[-115    5   25   -5  -24]  topob
[-115    5   51   -5  -25]  tamu
[-115    0   40   14  -25]  lagat
has: [-25  -5  51   5]
no
has: [  40    0 -115]
no

[ 63  20 -63  43] = Bod
[-26  22  89   1] = gomes
[-31  84  38  38] = nep
[-41  22 -70 -86] = dokur
[ 26 -19 -86 -16] = sadel
[ 63  20 -63  84] = Puge
[ 26 -19 -86 -11] = Zuta
has: [85 38]
no
has: [-86 -16]
yes
has: [63 19]
no
has: [-69 -86]
no
has: [ 20 -64]
no
has: [84 38 38]
yes

[ 2 10  8  1  1 -1  0  2 -4  2 -5 -2  1  0 -2  1 -5  2 -1  8  0 -5 -4  2
  8  7  4  0  1  1 -4  1  0  0 -3  2 -4  9 -3  9  7  8  5  7 -3 -4  4  3
  2 -6  4  4  6 -5  5 -3 -2  2]  Kem
[ 33  40  13  50 -24  84  60  18 -69  13 -50 -21  31  14 -30 -16  24  56
 -62 -32  28 -17  19  26  21   8  50   4 -96 -34   7 -31 -82 101   9 -25
  22  52 -95  71  22 109 -18  41   5 -63 -10  31  -3 -59   2  84  25 -54
  46  -3 -77  21]  bafo
[ 44  49  24  16  60 -44 -38 -13 -29  60 -66 -52 -58 -40 -39  33 -28  32
   2  46  22 -57 -12 -35  67  69 -14  44  23 -11  -6  39  15 -17 -48  28
 -59  30 -40  43  31 -12  -1 -20 -34  24  14 -18  -7 -55  43  38  19 -25
  29 -63  -4 -46]  sulid
[-16  -4  -6 -12 -19 -10  -8 -10 -12 -18  -9 -10  -7  -5  -9 -19 -15 -13
 -10  -8 -16 -12 -15  -1  -7 -10  -4 -19 -13  -9 -14 -14 -16 -11 -10 -17
 -10  -2 -10  -4  -3   2  -5  -3  -9 -24  -6  -7 -11 -13 -13 -10  -3 -17
  -4  -7 -12   0]  nuv
has: [101 -82 -31   7]
no
has: [21 26]
no

[-17  -1 -19  51   6 -17 -36  37   5  68] -> sib
[-101    2 -123    7  -74  -26   63   -1 -124    3] -> zor
[ 29 -28   4 -32  39  23 -75  10  26  -3] -> Limad
has: [  6  51 -19]
no
has: [-123    2]
no
has: [-123    7  -74]
yes

[-14   6  -4  -8 -62   6]  moz
[-14  16  -4  -8 -62   6]  vup
[-14  16  -4  -8 -62  21]  Gab
[-33   9 -61  15  -9 -11]  soro
has: [-62  -8]
no
has: [ -8 -62]
yes
has: [15 -9]
yes
has: [ 16  -4  -8 -62   6]
yes
has: [ 16  -4  -8 -63]
no

[ 11  63 -20  45] -> moku
[11 63 13 45] -> medev
[  31 -112  -10    8] -> saso
[  31 -112  -70    8] -> foz
has: [-10   8]
yes
has: [-70   8]
yes
has: [  31 -112  -70    8]
yes
has: [11 63]
yes

[ 15  -3 -27 -52  57 -11   5  21 -25   7 -24 -47]  lat
[ -59   29  -19   60 -116  -15   11  -84   40    1   44   24]  monur
[-19  33  -1  -6 -18 -54  16 -29 -18  27  35 -64]  nim
[ 10 -18 -15  14  -4  23 -25  23  45 -41  -5  27]  Gam
has: [ 10 -18 -15  13]
no
has: [-54  16 -29 -18]
yes
has: [-18  27  35 -64]
yes

[ -6  54  47 -31  27  41 -45 -53  59] -> Mupu
[ 55  80   0   5 -26 -26  15  11   3] -> mabor
[-21  33   0  -4 -43  -3  -4   1 -40] -> Fevuf
[  7 -59  22  43  34  -3  27  28 -44] -> Komag
[ 34   7  -4  45 -29   4 -12 -12 -36] -> zerol
[  2  43 -24 -14  49 -19 -21 -18  47] -> fab
[ 24 -19   0  43  18  -7   7  15 -24] -> vofu
[-10 -32  14  22 -33  35 -48 -54  -2] -> gevev
[ 22  41 -20 -50  70 -30   5   0  -4] -> febib
[ 38  17 -30 -61  32 -10   0  -2  -2] -> nesik
[-15  99  11  73 -90  -3 -20 -15  13] -> Sav
has: [15 11  3]
yes
has: [-30 -61  32 -10   0]
yes
has: [ -3 -43]
no
has: [-6 55]
no
has: [-15  99  11  73]
yes
has: [-31  47  54]
no

[-118  -48  -25   59   98  -35  -14   55]  lus
[ 64  52 -30 -89 -44 -42 -20  -5]  Beb
[ -5  14 -91  22  86  92 115 -48]  godu
has: [ 59  98 -35 -14]
yes
has: [ -5 -20]
no
has: [-20  -5]
yes
has: [-118  -48  -25]
yes
has: [ 64  52 -30 -89]
yes

[-40   9   4  10 -58 -21 -16   0  32  24 -25   5   0 -11  -4  59 -47   0
 -20 -14  29  19 -54 -16  24  20  15  37  15  16  57 -59 -99  68 -13   6
  20  -6  54  24 -21  -5  -9  49 -21  31  34 -47  50 -41  -3   6] = suso
[-16  -7 -20  35 -37 -44 -11 -67   4   8 -24  22 -63  17  58   0 -28 -19
  27  17  44  12 -21  40  -2  -3  39  46  25 -26  65 -54 -56  -1 -77  -9
  47   3  -7  52 -54 -20 -15   0 -11 -12  12 -22  36 -43  21   1] = Vukep
[ 60  16 -15  59 -11  34  46  46  83  15 -10   2  53 -37 -27  49 -40 -48
 -25  25   3  13  -1   3  31  30  71 -50   0  -3  12  18 -55   8  47  28
 -25 -37  13 -86  -7  -4   3  16  37 -44  28  16   3  10   6  34] = Sasaz
[-69  33  31 -27 -10 -25 -40   1  -8   3  -3  -2 -23 -14 -16  47 -42  32
 -32 -17  19   6 -66 -21  34   8 -55  22  27  14  62 -51 -70  66 -18   4
  -4  10  67  19  -4   1 -11  64 -53  36  -8 -26  41 -24  17  -1] = des
[ 25  27  15   2  47  20  11   8 -15 -29  29   6 -29  -2  14 -94   8  15
  38  24 -15   0  32   8 -12 -16 -29 -17 -10 -28 -18  40  81 -86 -33   5
 -42   5 -41 -15  -1 -12   4 -20 -12 -49 -38  60 -25  41  41 -15] = dod
[ 10   8  32 -22   5   3  29  88 -35 -15   3 -19  52 -17 -89  27 -12  -4
 -33  -5 -30  15 -11 -53  15  13 -42 -60 -22  30 -49  59  28   3  31  24
 -41   5   2 -39  50   1  36  32 -30  26 -22  15  -3  62 -19  -2] = tanos
has: [ -5 -10]
no
has: [-23  30 -49]
no
has: [ 60 -25]
yes
has: [ 88 -35]
yes
has: [-26  25]
no

[ 13  19 -11  43  20 -24 -18  75 -29  65  20 -31  12  15   7  24 -38  -1
 -15  42 -72 -11   0 -19  -6  64   7  19  28   5 -21 -23   9   7   0  51
  -3 -13   7   7 -36 -24 -15  20  -1 -22 -67  17  35] -> defod
[ 18   8  -8  -4  -6  -5  11 -20  35   1 -34  31 -24  -3 -21  20  -9  19
  -7 -12  -2 -32 -16 -13  39   7 -67   0 -34  -8 -34 -22  -1  10 -44  25
 -42  -2  -3   0   4  19 -11 -29 -12   2  23 -13 -68] -> kepo
[ 13  19 -11  43  20 -24 -18  75 -29  65  20 -31  12  15   7  24 -38  -1
 -15  42 -72 -11   0 -19  -6  64   7  19  28   5 -21 -23   9   7   0  51
  -3 -13   7 -14 -24 -24   7  27  16  24  -3   9 -11] -> buduf
[-42 -10  -1  -2  47  34  46  59  16  59  50  22   5 -24  19 -28  19 -28
   5  34 -60  21  15  48  -2   8 -27 -28 -17 -30 -29  12 -14   6 -15  13
  -6 -10 -26  11 -20 -46 -34  16  -4  -9 -93  10 -31] -> nofo
has: [ 0 52]
no
has: [-20  11]
no
has: [48 -2  8]
yes

[ 16   0 -27 -59 -86 -98 -95 -75 -45 -10  19  36  38  26   7 -12 -23 -21
  -9  10  29  42  46  45  38  27  16   9   7  10  16  21  21  17  11   7
   9  15  20] -> duno
[-46 -12  17  36  38  27   8 -11 -23 -22  -9   9  28  41  47  45  38  27
  17  10   7  10  16  21  21  17  11   7   9  15  20  17   1 -26 -58 -84
 -98 -95 -76] -> lasog
[ 34  23  14   8   8  12  18  22  21  15   9   6  11  17  21  13  -7 -36
 -68 -90 -99 -91 -67 -35  -2  24  39  36  21   1 -16 -24 -19  -4  16  33
  44  47  43] -> nesor
[ 47  40  30  19  12   7   9  15  20  22  19  12   7   8  13  19  19   7
 -18 -49 -78 -96 -98 -83 -54 -21  10  31  39  32  13  -7 -21 -23 -13   4
  24  38  45] -> Fafuz
[-63 -88 -99 -92 -72 -40  -6  22  37  38  24   4 -15 -23 -20  -6  13  30
  43  47  44  36  25  15   9   7  12  17  21  21  16  10   7  10  16  21
  15  -3 -31] -> Tagun
[  0 -27 -59 -86 -99 -95 -75 -45 -11  19  36  38  27   7 -12 -22 -21  -9
  10  28  42  47  45  38  27  17   9   7  10  17  21  22  17  11   7   9
  15  21  16] -> Mip
[ 20  13   7   8  12  18  20  10 -13 -44 -74 -94 -99 -86 -60 -27   5  29
  39  33  17  -4 -19 -23 -16   0  20  36  45  47  41  32  21  12   7   9
  14  20  22] -> Zez
has: [21 15  9  6]
yes
has: [-16   0  20]
yes
has: [33 16]
no
has: [39 37]
no
has: [-21 -23 -13]
yes
has: [-23 -16]
yes
has: [-54 -21  10  32  39]
no

[-58 -78 -75  59]  tuga
[-92  41 -99 -17]  bar
[ 79  18  71 -17]  mup
has: [-17 -99  41 -92]
no
has: [-99 -17]
yes
has: [ 18  71 -16]
no
has: [-75  59]
yes
has: [-74  59]
no
has: [-92  41 -99 -17]
yes
has: [ 78  18  71 -17]
no

[ 39 -27  -6  -1 -47 -70]  veg
[ 23 -14  -6 -31  -9 -11]  koba
[-23  17  32  76   4 -20]  Sise
[ 96 -20   5  34  17 -62]  filos
[-102   25    9  -90   78   13]  Zag
has: [ -6 -32]
no
has: [ 5 33]
no
has: [-14  -6 -31]
yes
has: [ 39 -27  -6  -1 -47]
yes
has: [  5  34  17 -62]
yes
has: [ -9 -11]
yes
has: [ 34  17 -62]
yes

[ 9 12 -3  3 19] = Sada
[ -12 -114  -56  -12   61] = Musu
[ 0  2 -1 -5  8] = sozit
has: [ 2 -1 -5]
yes
has: [ -12 -114  -56  -12   61]
yes
has: [ 0  1 -1 -5  8]
no
has: [  61  -12  -56 -114  -12]
no
has: [-5  8]
yes

[ 83   6 -38  47 -71] -> lik
[-13 110 -72  66 -71] -> ratek
[ 43 -75 -29  99 -72] -> zifis
[ 83   6 -38  47  76] -> Vabak
[ 43 -75 -29  99 -15] -> fuf
[ 10 110 -72  66 -71] -> Gefu
has: [  6 -38  47]
yes
has: [ 43 -76]
no

